Below is a small trained network, with its code and all its weights. Each question gives an input and a class and asks what happens when units are switched off, that is, made to give their printed mean instead of their output.

import numpy as np


def w(rows, s, z=0):
    codes = np.array(rows[::2]) - 128.0
    scale = np.full(codes.shape[1], s)
    scale[-1] = z or s
    return codes * scale


def norm(h):
    return h / np.sqrt((h * h).mean(-1, keepdims=True) + 1e-5)


def f(y):
    return np.maximum(y, 0)


def log_softmax(a):
    a = a - a.max(-1, keepdims=True)
    return a - np.log(np.exp(a).sum(-1, keepdims=True))


def net(x, mask):
    res = np.array(x, float).reshape(1, 4) / 4 @ E
    u = 0
    for l in range(3):
        y = f(norm(res) @ A[l][:, :-1].T + A[l][:, -1])
        res = res + np.where(mask[u : u + 3], y, B[l][:, -1]) @ B[l][:, :-1]
        u += 3
    return log_softmax(norm(res)[-1] @ U[:, :-1].T + U[:, -1])


A, B = {}, {}
E = w([
[127,128,128],'x0',
[139,146,1],'x1',
[133,129,129],'x2',
[112,228,77],'x3',
],0.0076)
A[0] = w([
[81,145,126,1],'L0N1',
[93,251,143,161],'L0N2',
[116,125,68,35],'L0N3',
],0.016,0.0029)
B[0] = w([
[151,84,196,136],'L0N1',
[253,179,195,254],'L0N2',
[76,161,53,172],'L0N3',
],0.016,0.0095)
A[1] = w([
[54,65,69,4],'L1N1',
[4,122,163,133],'L1N2',
[22,82,143,87],'L1N3',
],0.029,0.0036)
B[1] = w([
[252,15,94,254],'L1N1',
[62,46,183,201],'L1N2',
[54,171,110,242],'L1N3',
],0.02,0.0047)
A[2] = w([
[136,251,29,101],'L2N1',
[182,128,116,250],'L2N2',
[10,121,128,115],'L2N3',
],0.02,0.0016)
B[2] = w([
[7,157,11,255],'L2N1',
[97,111,117,242],'L2N2',
[77,62,225,224],'L2N3',
],0.017,0.0086)
U = w([
[68,75,230,179],'0',
[107,156,131,7],'1',
[228,232,222,173],'2',
[108,154,130,10],'3',
[113,152,130,36],'4',
[206,17,40,145],'5',
[108,148,126,42],'6',
[93,205,8,181],'7',
],0.016,0.013)

Each question gives the input, the list of numbers given to net, and the class t.
The units are the neurons (one row each of A and B). Each row of codes is followed by its name. A weight is (code - 128) times the scale printed after its matrix; where a second scale follows, it is the last column's (A, B and U).
mask holds one flag per neuron, layer by layer. A switched-off neuron (its flag False) gives its mean, the last column of its row in B, instead of its output. The means were averaged over made-up inputs and are rounded, as every weight is.
A unit's drop is (log p(t) with every unit on - log p(t) with that unit switched off) / (log p(t) with every unit on - log p(t) with every unit switched off).
The circuit of an input: a set's keep is (log p(t) with only the set's units on - log p(t) with every unit switched off) / (log p(t) with every unit on - log p(t) with every unit switched off). Starting from all 9 units, units are removed one at a time, each time the one whose removal leaves the highest keep (on an exact tie, the one counted first), for as long as the keep stays at least 0.8.
circuit, biggest first: the units of the circuit, biggest drop first
k most important neurons: the k neurons with the biggest drops, biggest first
k most important neurons of layer l: the k neurons of layer l with the biggest drops, biggest first
drop of u: that unit's drop, to one decimal
input [8,3,-4,0], class 5: circuit, biggest first -> [L0N2 L1N1]
input [5,-6,-2,1], class 2: 2 most important neurons -> [L2N1 L2N3]
input [-2,1,-4,-2], class 5: most important neuron of layer 0 -> [L0N2]
input [0,8,6,0], class 5: 2 most important neurons of layer 1 -> [L1N1 L1N3]
input [-6,7,0,0], class 5: 3 most important neurons -> [L0N2 L1N1 L2N1]
input [-3,1,-7,-6], class 5: circuit, biggest first -> [L1N1 L0N2]
input [0,1,4,-6], class 5: 4 most important neurons -> [L0N2 L2N1 L2N3 L1N1]
input [2,1,3,-6], class 5: 4 most important neurons -> [L0N2 L1N1 L2N1 L2N3]
input [-3,-7,-2,1], class 2: 4 most important neurons -> [L2N1 L2N3 L1N1 L1N2]
input [-1,-3,2,1], class 2: drop of L2N3 -> 0.1
input [-7,-5,7,6], class 2: drop of L1N1 -> 0.0
input [-7,0,-4,4], class 2: drop of L0N2 -> 0.9
